Each row has a name. Each piece below is followed by the name of the row it came from, unless a question asks for something else. Each question is about the rows just above it.

Vof: [ -2   2   7   3 -10]
dure: [-15  17  10  15  10]
sul: [-14   7   8   8   8]
doru: [-24   4   4   0   5]
Zusi: [-10   2   7   8  12]
vutar: [103 -16 -18 -17 -28]
doru in full:
[-24   4   4   0   5]
find: [7 8 8 8]
sul
vutar in full:
[103 -16 -18 -17 -28]
find: [ -2   2   7   3 -10]
Vof
Zusi in full:
[-10   2   7   8  12]
Vof in full:
[ -2   2   7   3 -10]

dabod: [-20 -25  41 -47]
gon: [ 88  10 -38  14]
dusu: [-20  10  41 -47]
Tiv: [-20 -25 -38  14]
The row with [-20 -25 -38  14] is
Tiv
gon in full:
[ 88  10 -38  14]
dabod in full:
[-20 -25  41 -47]
find: [-20 -25  41 -47]
dabod
find: [ 88  10 -38]
gon

feba: [  12   16 -104  -30]
tabep: [  6 -13  18  32]
dov: [ -6 -14  -1  39]
Kun: [-11  -5 -22  -4]
zage: [ 12 -11  28  23]
zibu: [ -15   16  -30 -104]
Migo: [  7  11   9 -80]
sorak: [ 7 -8  9 11]
find: [  16  -30 -104]
zibu
find: [-104  -30]
feba
dov in full:
[ -6 -14  -1  39]
find: [ 9 11]
sorak
zage in full:
[ 12 -11  28  23]
Which row holds [  12   16 -104]?
feba

gisuz: [  2  13 -12 -21 103 -69   2  41 -15   2]
buger: [ 41 -12 103 -21   2 -69  13   2  40  57]
Guku: [-85  54 -29  62   9 -52   5  -3   5 -29]
find: [-52   5]
Guku
[ 41   2 -69 103 -21 -12  13   2] is which row, read backwards?
gisuz
find: [103 -69]
gisuz

tes: [-11  41 -21   5  41  37]
zire: [-40  65  11 -12 -30  23]
kez: [ -7 -15 -14  27  52  60]
Feged: [-21  59  56 -20 -26  31]
nirun: [-63 -23 -51 -20  -5  -9]
ruzo: [ 83   3  -3 -23  52  60]
kunev: [-3 45 14 11 18 24]
Tefo: [-76   0 -58 -24 -50 -22]
Feged in full:
[-21  59  56 -20 -26  31]
find: [ -7 -15 -14  27  52  60]
kez
find: [-3 45 14 11]
kunev
Which row holds [45 -3] read backwards?
kunev
[ 56 -20 -26  31] is in which row?
Feged
Where do [-15 -14] appear?
kez

nad: [ 3  6  5 -9  8  8  5  7 18 18  5 20 35 32 39 43 46 50 33 38 58 55 58 51
 54 45 48 48 35 41 47 46 43 52 45]
vila: [ 3  6  5 -9  8  8  5  7 18 18  5 20 35 32 39 43 46 50 33 38 40 55 58 51
 54 45 48 48 47 43 41 44 45 32 45]
fuled: [ 3  6  5 -9  8  8  5  7 18 18  5 20 35 32 39 43 46 50 33 38 58 55 58 51
 54 45 48 48 47 43 41 44 45 32 45]
Botu: [46 47 33 38 58 55 58 51 12 25 26 34 40 33 48 38 46 44 56 43 41 48 43 46
 44 53 40 40 52 48 38 39 48 40 44]
find: [ 3  6  5 -9  8  8  5  7 18 18  5 20 35 32 39 43 46 50 33 38 40 55 58 51
 54 45 48 48 47 43 41 44 45 32 45]
vila
find: [ 3  6  5 -9  8  8  5  7 18 18  5 20 35 32 39 43 46 50 33 38 58 55 58 51
 54 45 48 48 47 43 41 44 45 32 45]
fuled
find: [ 3  6  5 -9  8  8  5  7 18 18  5 20 35 32 39 43 46 50 33 38 58 55 58 51
 54 45 48 48 35 41 47 46 43 52 45]
nad
vila in full:
[ 3  6  5 -9  8  8  5  7 18 18  5 20 35 32 39 43 46 50 33 38 40 55 58 51
 54 45 48 48 47 43 41 44 45 32 45]

mugav: [ 0 40 32 32  5 23 64 31  7 39]
mok: [64 32 40 73  3  3  3  4 10 50]
zek: [ 0  0  1 32  5 23 64 31 40 73]
zop: [ 0  0  1  3  5 23 64 31 40 73]
[ 0  0  1  3  5 23 64 31 40 73] is in which row?
zop
zek in full:
[ 0  0  1 32  5 23 64 31 40 73]
[64 32 40 73  3  3  3  4 10 50] is in which row?
mok
mugav in full:
[ 0 40 32 32  5 23 64 31  7 39]
[ 3  3 73 40 32 64] is which row, read backwards?
mok

Vuda: [  20    2  -10  -36   -4  -20 -103  -59  -47]
vumu: [-59  49  15  13  91 -31  28  40 -11]
dit: [-26  23  13 -14  24 -16  11  12  -6]
sig: [ -18   -1   13  -36  -20  -59 -103   -4   37]
Zule: [-48  26  21  39  64   1 101  78  33]
ligud: [ 55 -24   1 -13 -85  31   9  -4  20]
Dez: [-10  -4  17  22 -22  27 111  64  57]
kegu: [-13 -83  31   9  -4  20  70  65  27]
find: [ -36   -4  -20 -103  -59]
Vuda
vumu in full:
[-59  49  15  13  91 -31  28  40 -11]
Which row holds [111  27 -22  22  17  -4] read backwards?
Dez
[ -1  13 -36 -20 -59] is in which row?
sig
Which row holds [ 20  -4   9  31 -85 -13] read backwards?
ligud
Where do [ -36   -4  -20 -103] appear?
Vuda
Which row holds this, read backwards? [-10   2]
Vuda

Duvis: [ 61 -33  -1 -90 -29   7 -57 -43 -17 -89  87 -87 -68  57 -64  -6  59  78]
Mepe: [  3   0 -80 -70 -52  64 -89 -40 -30  -2  61   9  13 -38  81  17 -40  18]
vubi: [-32 -37  35 -13 -88 -51 -51  -1 -44 -52 -69 -43  93  53  63 -92  52  34]
bebo: [-88 -65 -21 -53 -13 -19  -2 -30 -89 -40  84  50 -49 -75 -82 -58 -41  60]
rikib: [-88  63  30  -5 -83 -52 -58 -67  -8  79  91 -57 -30  75  -3 -10  59  92]
find: [  7 -57 -43]
Duvis
find: [-87 -68  57 -64  -6  59  78]
Duvis
[ 50  84 -40 -89 -30  -2 -19 -13 -53 -21 -65 -88] is which row, read backwards?
bebo
[-89 -40 -30  -2] is in which row?
Mepe
find: [-17 -89]
Duvis

feb: [  9  15  35 -13  -9   0 -21  10  -9  12  12   3  31   6 -22   3 -26  -5
  -1   5   3  -8  27 -39  22 -47  22  -6  14]
kidin: [ -2 -19 -20  36 -43  30  65 -18  46  22   7   0  13   5  20 -19   5 -56
  18  -1 -19 -28 -43   5  -5  -5  -7  24 -15]
vidi: [ 11   5  -7  -9  -5   9 -13   7  -2  25  12   3  31   6 -22   3 -26  -5
  -1   5   3  -6 -12  21   9   5 -22  29  13]
sifo: [ -2 -19 -20  36 -43  30  65 -18  46  22   7   0  13   5  -7  -9  -5   9
 -13   7  -2  25 -13  -7  17 -29  16 -39 -28]
dod: [-25  11   0 -17 -41 -10  -1  -9 -11  20 -78 -44  18  41   1 -63  15  -5
 -33  -7  20   4  27  39  28  27  42  28  12]
nuz: [  9  15  35 -13  -9   0 -21  10  -9  12  12   3  31   6 -22   3 -26  -5
  -1   5   3  -8  27 -39  20 -47  22  -6  14]
Which row holds [ 13   5  -7  -9  -5   9 -13   7  -2  25]?
sifo
sifo in full:
[ -2 -19 -20  36 -43  30  65 -18  46  22   7   0  13   5  -7  -9  -5   9
 -13   7  -2  25 -13  -7  17 -29  16 -39 -28]

dom: [-62 -65 -76  63 -26  -6  36 -26  62   9 -56  81 -24 -60 -37  32 -37 -77
  66 -82  44  26 -67 -18 -67 -75  47  31 -82 -49  13 -79  19  78 -13  21]
pivis: [-62 -77  43  14  31   7  17   0 -42  74 -37 -75  74 -87  23 -19 -12  52
  73 -35  30  23   9 -46   8 -53 -52 -36  44 -17  21  63  44  55 -16  -5]
Pez: [ 32 -23 -54  -3  61  10 -76  77  31 -76 -62 -19  45  59 -22   3 -41  40
 -85 -30 -52  68  63   3 -35 -39  40 -50  78 -79  56 -13  62 -39  57  48]
rotef: [-81 -50 -17 -18  87 -45 -72  87 -88  48 -50 -78 -73  24  -9 -42 -67  55
 -87 -42 -24  30  37 -80  -2  19   1  74  12  48 -77  35  65  47 -34 -37]
beni: [ 57   8 -19  29  22  23  -7  25 -47 -72  -9  40  25  14  25 -63 -13  -2
  -1 -48 -41 -65  19 -86  43 -55  69 -57 -19  35  27  81  53 -14  37 -40]
buv: [-81 -50 -17 -18  87 -45 -72  87 -88  48 -50 -78 -73  24  -9 -42 -67  55
 -87 -42 -24  30  37 -80  -2  20   1  74  12  48 -77  35  65  47 -34 -37]
kos: [ 39  33   6 -48  68 -54  25  -3  74 -47   2 -56 -59   7  10   3 -86 -87
 -73 -59 -32 -47  61 -22  56 -46 -20 -41 -34  58  42  85 -26 -39  53 -77]
Sinuk: [-66 -83  78  -1  17   7  44 -21 -80 -53  63  12  10 -27  43 -22 -10 -29
  44   8 -84  56   8 -19  29  22 -36  10  11 -68  76  -7 -22 -37  -8 -83]
Which row holds [ 22  29 -19   8  56] read backwards?
Sinuk
[14 25 40] is which row, read backwards?
beni

zozo: [ -38    1  -38   14  -13  -28  -17  -33   10  -36   -6 -107   12  -15
  -37    4    2  -12   18   -3    8   -7   24    5   -4    2  -25  -27
   -7  -32   18   11  -15   15  -39  -19   -3  -30  -16   36  -47   10
  -19   11   17  -62  -33   40    6   25  -16    1    8   12  -34   19
   -6   20  -28   21   66    9]
Buva: [ 26 -21 -32 -25 -16  -2 -18 -18 -39 -24 -31  54   9 -29  53  63  13  18
  14 -16 -47  30 -11   1  61 -22   5   2  16  12  -4  25   8 -30  21 -11
  32   1  35 -13   6 -56  19  12   9  -9 -32 -26  -7  18  12  23   0 -34
  38  23  19 -23 -11  -5 -56  11]
zul: [-34  40 -22  12   7 -39 -22 -22 -19 -17 -41  62 -32  -6  18 -29  32  21
  25  -4 -42  -3  71 -36 -14  36  34   1  31  17 -24  -7 -36  12   7  19
  20  31   5 -16  31   7 -18  -6  -7 -34 -24 -16 -17  22  -7  10  44   4
 -29 -14 -52   6 -23  20 -20  23]
fudo: [-49  45  11 -19  13   2  16  36   6  48  27 -17   2  -6  26  30 -22  -1
   2 -80  13   1  13  10 -16 -21  42 -13  13  -7  12  51  39  -6 -11  46
   9 -20  29  14  27 -38  27  34 -29  18  -9  61 -33   4  -4  15   1 -24
   8  27  12   6  16 -28 -20   6]
Where do [-38   1 -38  14 -13 -28 -17] appear?
zozo
Where do [-13   6 -56  19  12] appear?
Buva
zozo in full:
[ -38    1  -38   14  -13  -28  -17  -33   10  -36   -6 -107   12  -15
  -37    4    2  -12   18   -3    8   -7   24    5   -4    2  -25  -27
   -7  -32   18   11  -15   15  -39  -19   -3  -30  -16   36  -47   10
  -19   11   17  -62  -33   40    6   25  -16    1    8   12  -34   19
   -6   20  -28   21   66    9]
fudo in full:
[-49  45  11 -19  13   2  16  36   6  48  27 -17   2  -6  26  30 -22  -1
   2 -80  13   1  13  10 -16 -21  42 -13  13  -7  12  51  39  -6 -11  46
   9 -20  29  14  27 -38  27  34 -29  18  -9  61 -33   4  -4  15   1 -24
   8  27  12   6  16 -28 -20   6]
[ -15   12 -107   -6  -36] is which row, read backwards?
zozo

lipi: [-12  27 -48   9 -25 -37 -26   6 -17  -9 -11 -47  85]
Puvir: [ 44  33  -9 -22  -5 -31 -26  -3  25 -16 -28 -19  73]
pibu: [ 13  39 -37 -25   9 -26 -48   8   5 -15 -21 -48 109]
suzu: [ 13  39 -37 -25   9 -26 -48   8   5 -15 -21 -35  72]
Ber: [ 22   5   2 -26 -22 -28   2 -19  -3  -7 -18   6  -1]
Lovub: [ 61  24  13 -21 -17 -34  -6 -14  34 -15 -31   6  35]
risas: [ 13  39 -37 -25   9 -26 -48   8   4 -15 -21 -48 109]
selek: [ 22   5   2 -26 -22 -28   2 -19  22 -13 -18 -29  83]
Where do [ 13  39 -37 -25   9 -26 -48   8   4 -15 -21 -48 109] appear?
risas
Lovub in full:
[ 61  24  13 -21 -17 -34  -6 -14  34 -15 -31   6  35]
find: [ 13 -21]
Lovub

lubat: [ 1 -1 -2  3]
Sise: [  2 -16 -24 105]
guzo: [ 0 -1  3 -2]
naz: [ 0 -1  3  0]
Nefip: [ 1 -2  3  1]
muzem: [ 1  0  3 -1]
ririf: [ 1 -3  2 -3]
vuse: [-15 -16 105 -24]
find: [ 0 -1  3 -2]
guzo
Which row holds [-24 105 -16] read backwards?
vuse
The row with [-1  3 -2] is
guzo
Sise in full:
[  2 -16 -24 105]
find: [3 1]
Nefip
ririf in full:
[ 1 -3  2 -3]

gefo: [ 36 -59 -61  -2 -19   2 -40 -18 -29 -39   3 -40  -3  18   8]
der: [  3 -13 -45  22 -10   3 -35  17 -10 -34   1  16 -10  10 -10]
pofi: [  2 -40 -19  49 -34   1  59 -27  43   0  15 -17 -18 -68   1]
gat: [-11  -1 -67  87  -6 -35 -30   2 -34  -8   3 -54  -2   4   2]
tuki: [ 10  16 -11 -19  -2   2 -40 -19  49 -34   1  59 -27  43  -1]
find: [  2 -40 -19  49 -34   1  59 -27  43  -1]
tuki
find: [-19  -2   2 -40]
tuki
Which row holds [-10  16   1 -34 -10  17 -35   3 -10  22 -45] read backwards?
der
find: [  3 -54]
gat
tuki in full:
[ 10  16 -11 -19  -2   2 -40 -19  49 -34   1  59 -27  43  -1]
Which row holds this, read backwards? [ -1  43 -27  59   1 -34  49]
tuki
find: [  3 -35  17 -10 -34   1  16 -10  10 -10]
der

derat: [ 15 -43  50 -46  24 -50  18  11  48 -19   0   6 -44   8 -74  57 -45 -38
 -20  40  66  12]
loku: [-31 -59 -26   8 -45 -88  33  -9 -61   2  -9 -22  61  23 -30   9 -21  20
  17 -25  10  43]
savi: [ 48 -19   0   6 -44   9 -74  57 -61   2  -9 -22  61  23 -30   9 -21  20
  36 -25 -12  64]
The row with [ 48 -19   0   6 -44   8 -74  57] is
derat
loku in full:
[-31 -59 -26   8 -45 -88  33  -9 -61   2  -9 -22  61  23 -30   9 -21  20
  17 -25  10  43]

teko: [ 81  58   4   6 -10  -8]
Mub: [ 81  58   4  -5 -10  -8]
lilo: [ 9  4  6 58  4 -5]
tagaz: [-35  24  29   4  14   8]
[ 58   4  -5 -10] is in which row?
Mub
[ 6  4 58] is which row, read backwards?
teko

nuris: [-68  94  52  60  47 -69 -50]
takif: [-17 -24  75 -52  34  80 -61]
mig: [105  34  42  22  -6 104 -90]
Dadeb: [ 34  42 105  -4  84  42 -29]
gof: [107  42 -22  -6 -66 -14 -13]
Tez: [-17 -24  75 -73 -33 -70 -83]
dunet: [-57 -72  41  -2   4  51 -22]
find: [ 42 -22  -6 -66]
gof
Dadeb in full:
[ 34  42 105  -4  84  42 -29]
find: [-17 -24  75 -73 -33]
Tez
[105  34  42] is in which row?
mig
Which row holds [-83 -70 -33 -73] read backwards?
Tez

zepil: [ 44  86  31 -13 -85   2 -27  66 -55  13]
Kur: [ 44  38  18  12 -44 -21 -39  33 -42   4]
Galan: [ 76  86  43  -3 -65 -21 -51  66 -55   8]
Zatot: [-36 -58   6  -3  59 -21  21 -49  26 -14]
Tof: [-51 -58  -6  -8  39   2  33 -49  40  -9]
banu: [ 12  62  12 -23 -65  37   9  49 -28  13]
kizab: [ 60  86  37  -8 -85   2 -39  66 -55  13]
Zatot in full:
[-36 -58   6  -3  59 -21  21 -49  26 -14]
[ 13 -55  66 -39   2 -85  -8  37] is which row, read backwards?
kizab
Galan in full:
[ 76  86  43  -3 -65 -21 -51  66 -55   8]
Which row holds [ 40 -49  33   2  39  -8  -6 -58 -51] read backwards?
Tof

Gofiv: [ 58 -28  27  60 -18   3  15   1  29  25   9  52   2  49  17 -52  22  12
   7 -28  20 -18   2 -24 -18  39  42  16 -11 -10  14   6   1  21 -31  -9
  13  -7  39 -58 -71 -25 -12 -19  12]
Fodi: [   7   59  -59   60  -18    3   15    1   29   25    9   52    2   49
   17  -52   22   12    7  -28   20  -18    2  -24  -18   55   40   13
  -22   -5   20   33  -14   47  -39  -31    6  -24   41  -50 -108  -30
  -24   10   20]
meri: [   8   42  -63   57  -28   27    9   -6   40   18    8   54   10   68
   11  -60   12    0    6  -42   15    0    8  -28    0   50   39   16
  -20   -5   19   28  -11   41  -37  -24    8  -21   40  -51 -100  -30
  -22    5   20]
Fodi in full:
[   7   59  -59   60  -18    3   15    1   29   25    9   52    2   49
   17  -52   22   12    7  -28   20  -18    2  -24  -18   55   40   13
  -22   -5   20   33  -14   47  -39  -31    6  -24   41  -50 -108  -30
  -24   10   20]
The row with [ 57 -28  27] is
meri
Which row holds [   7   59  -59   60  -18    3   15    1   29   25    9   52    2   49
   17  -52   22   12    7  -28   20  -18    2  -24  -18   55   40   13
  -22   -5   20   33  -14   47  -39  -31    6  -24   41  -50 -108  -30
  -24   10   20]?
Fodi

Pobet: [-19  36  43 -47  60]
getu: [ 64  91  70 -95  11]
Siled: [  3  43  22 -44  19]
getu in full:
[ 64  91  70 -95  11]
Siled in full:
[  3  43  22 -44  19]

Somu: [-16   3  16   3]
povos: [ 56 -17 -10   4]
fuv: [-28 -78 -21  14]
repi: [-42 -16   3  14]
beko: [ 12 -40 -20   1]
Which row holds [ 56 -17 -10]?
povos
Somu in full:
[-16   3  16   3]
find: [ 3 16  3]
Somu
Which row holds this, read backwards? [ 14   3 -16]
repi
Where do [-42 -16   3  14] appear?
repi
fuv in full:
[-28 -78 -21  14]

nifa: [-10  25  41  33  -1 -37 -14  63]
Runu: [ 28 -83  47 -45  68 -65  25 -29]
gofem: [ -4   1  -9   4 -10  34  14  -1]
darum: [ -6  48  21 -10   5  44 -41  17]
kam: [-39 -62  46 -51  72  -6  36   2]
sufav: [ 41  25  33 -10  -1  39 -31 -18]
Muzas: [-42 -43 -95  32 -23 -53  65  29]
Sakik: [-32  55 -90  53 -70  40   2  41]
Kub: [-17 -38 -70  22 -13 -62  43  19]
Gub: [-70  22 -14 -62   3  -4  47 -22]
Vobeb: [ 34  14  41 -15   6  48 -19 -21]
Which row holds this, read backwards? [-62 -13  22 -70]
Kub
Which row holds this, read backwards? [-22  47  -4   3 -62 -14  22]
Gub
Runu in full:
[ 28 -83  47 -45  68 -65  25 -29]
Which row holds [ -1 -10  33  25  41] read backwards?
sufav
nifa in full:
[-10  25  41  33  -1 -37 -14  63]
[ 55 -90  53 -70  40   2  41] is in which row?
Sakik
gofem in full:
[ -4   1  -9   4 -10  34  14  -1]

teg: [ 22 -28  44 -47   7 -50 -13  -8  -2  -9   0  -8 -14  -1  14 -54  31   9
  -6 -11 -20  -8   5 -25]
Vop: [ 26   2  32  -8 -17  83   1  13  24  -4  -9  13  -4   7  19 -71  -3  -4
 -90  -4 -34 -17   1 -12]
Muso: [ 31   9  -6 -10 -20 -75  -9 -10   1  -9 -16 -28 -15  -7  36  88   3  24
 -13 -16  -2   7   0  49]
barol: [-28   4  25 -13 -21 -81  -6 -32  10 -10 -11 -18   9 -11  16   3 -11 -27
  40  -2 -42  -5 -15  -4]
pafi: [-13 -21 -81  -6 -31  10 -10 -11 -18   7  15   1  -9  17  20  -1  21   9
  17   6  -8  -1   9  -7]
Ker: [ -3   2  -4  74   0 -56  -6  -1 -70 -10  11  20   2 -18  -9   9 -20  -6
 -41   1  24  -3 -10 -20]
bag: [ -5   7 -31  22 -94 -23  18  -2  15  12  -3  15  19  -3  -6  70   8  13
  34  -4  26   4   5 -19]
Ruz: [  0   0  -8  17 -13  -8  -7  -6 -24   9  -3  34   6   1  -2 -15  -8  43
  11   4  -4  -3 -16   4]
reda: [ 33   6  73 -10 -47 -70   4 -22  22   1 -17 -12 -24   4  25 -34  -5 -23
  28  -5  -3   4  -6 -28]
doga: [  3  -4 -15  -4 -28 -24   1 -14   2   7  15   1  -9  17  20  -1  21   9
  17  -6   7   6  -1  94]
Fim: [-23  -4 -17 -35  -6 -51   6 -28 -37 -13 -11   8  -1   9 -11 -19  -6   3
   2   7  11  -3 -17  69]
boza: [  5 -15   5 -48   7  57 -15  -2  30   5  -2 -19   0   9   5 -42   2 -10
  78   2 -31   1   0  25]
Where do [ 31   9  -6 -11 -20] appear?
teg
Which row holds this, read backwards? [  7  -2 -16 -13  24   3  88  36]
Muso
Which row holds this, read backwards? [-18 -11 -10  10 -32  -6 -81 -21 -13]
barol

Zod: [ 99 -77 -71 -83  70 -18 -58]
Sali: [  4 -29 -50  37  78  11   3]
fifak: [ 26 -17  -9  -1 -26  -5 -27]
bor: [ 54 -57 -80  12  78 -13 -26]
nagud: [-83 -17 -26  -9  -1  -5 -21]
sokem: [ 31 -25  -7   8 -73 -11 -48]
foruv: [ 74 -29 -39 -19  24 -21 -26]
Zod in full:
[ 99 -77 -71 -83  70 -18 -58]
find: [ 99 -77 -71 -83]
Zod
[-17  -9  -1 -26  -5] is in which row?
fifak
Which row holds this, read backwards? [-21  -5  -1  -9]
nagud

siz: [-83 -41 -28 -61]
bener: [-83 -41  71 -32]
gunuk: [19 49 18 68]
daf: [-83 -41  65 -23]
daf in full:
[-83 -41  65 -23]
Which row holds this, read backwards? [ 65 -41]
daf
find: [-41  71 -32]
bener
bener in full:
[-83 -41  71 -32]
gunuk in full:
[19 49 18 68]
The row with [-83 -41  65 -23] is
daf

zom: [-44   0 -37 -54   1 -23 -14 -22 -58 110 -45  87]
Kas: [-12 -24 -16  22 -20   3  -2 -11  27 -41   7 -31]
ziv: [-21  -8 -38 -23  -6  49 -21 -37  -9  77 -25  43]
Which row holds [ 49  -6 -23 -38  -8 -21] read backwards?
ziv
zom in full:
[-44   0 -37 -54   1 -23 -14 -22 -58 110 -45  87]
ziv in full:
[-21  -8 -38 -23  -6  49 -21 -37  -9  77 -25  43]

gagar: [-14   9 -15  22 -11  20  -9  11  16 -16   7  12  12  19 -18 -28  -3   8
  19   0  14 -37]
fiki: [ -7   1   4 -14  -1   3   5 -14  -5   3   4   3  12   9   3  -6   1   6
  -4  -3  -3 -16]
zum: [ 40 -14 -22  -7  -1 -14  -1  -5   0  -3   9 -34  24  -9   4  18 -10  -7
  11   7   4   7]
Kide: [ 14  50  66 -34 -21  14 -46  -2  17  43  -1 -30   7  22  36 -50  43  -4
  33 -81  52 -18]
Buba: [ -5   0   6 -12   0   1   8 -11  -7   4   6   1   8  10   5  -5   3   5
  -2  -1  -6 -11]
kofan: [ 40 -14 -22  -9  -2 -12   2  -5   1  -2  10 -36  26  -9   3  19  -9  -5
  13   5   4   6]
Rifo: [ -8   0   6 -14  -3   3   5 -14  -3   5   8   4  12  10   3  -3   2   7
  -3  -3  -1 -12]
Which row holds [10  8  1  6  4] read backwards?
Buba
find: [-46  -2]
Kide
Buba in full:
[ -5   0   6 -12   0   1   8 -11  -7   4   6   1   8  10   5  -5   3   5
  -2  -1  -6 -11]

